[[ -7.6  10.9 -37.6  32.2 -17.0]
 [ -1.5  -5.7 -19.0 -47.3  -5.1]
 [  1.8  11.0   3.7 -24.5  -6.2]
 [-43.4  11.0 -34.1  38.2 -65.1]
 [  1.1   2.0 -10.2  12.4  -6.3]]
:
[-7.6 -5.7  3.7 38.2 -6.3]

[[ 26.5 -16.7  32.1]
 [  6.7 -46.4   7.8]
 [-46.3 -44.2 -37.4]]
:
[ 26.5 -46.4 -37.4]

[[ 13.9  64.8  27.8  -7.3 -21.4]
 [ 37.5  27.3  13.7  24.2  -1.4]
 [ 17.3 -58.4 -13.5  30.4   2.1]
 [-56.5 -12.5 -12.2 -44.3   0.0]]
:
[ 13.9  27.3 -13.5 -44.3]

[[ 28.1 -61.3  13.5   5.0]
 [ 23.7  -1.7 -31.0  18.0]]
:
[28.1 -1.7]

[[-11.9 -48.4 -62.5 -56.0  -0.4]
 [-14.3 -35.1 -33.6 -33.1  -9.2]
 [ 24.0 -40.8  20.6  12.4  39.3]]
:
[-11.9 -35.1  20.6]

[[ 46.3 -10.1   1.5]
 [ 65.4 -15.1  22.0]]
:
[ 46.3 -15.1]

[[16.1  7.9 15.2 16.3 27.5]
 [ 0.0 10.9 18.9  0.0 62.5]
 [ 0.0  0.0  0.0 25.5 10.7]
 [18.9 19.0 10.5 14.7 16.6]]
:
[16.1 10.9  0.0 14.7]

[[-41.3 -52.9  17.8   8.3]
 [-32.3  22.3  47.9  23.9]]
:
[-41.3  22.3]
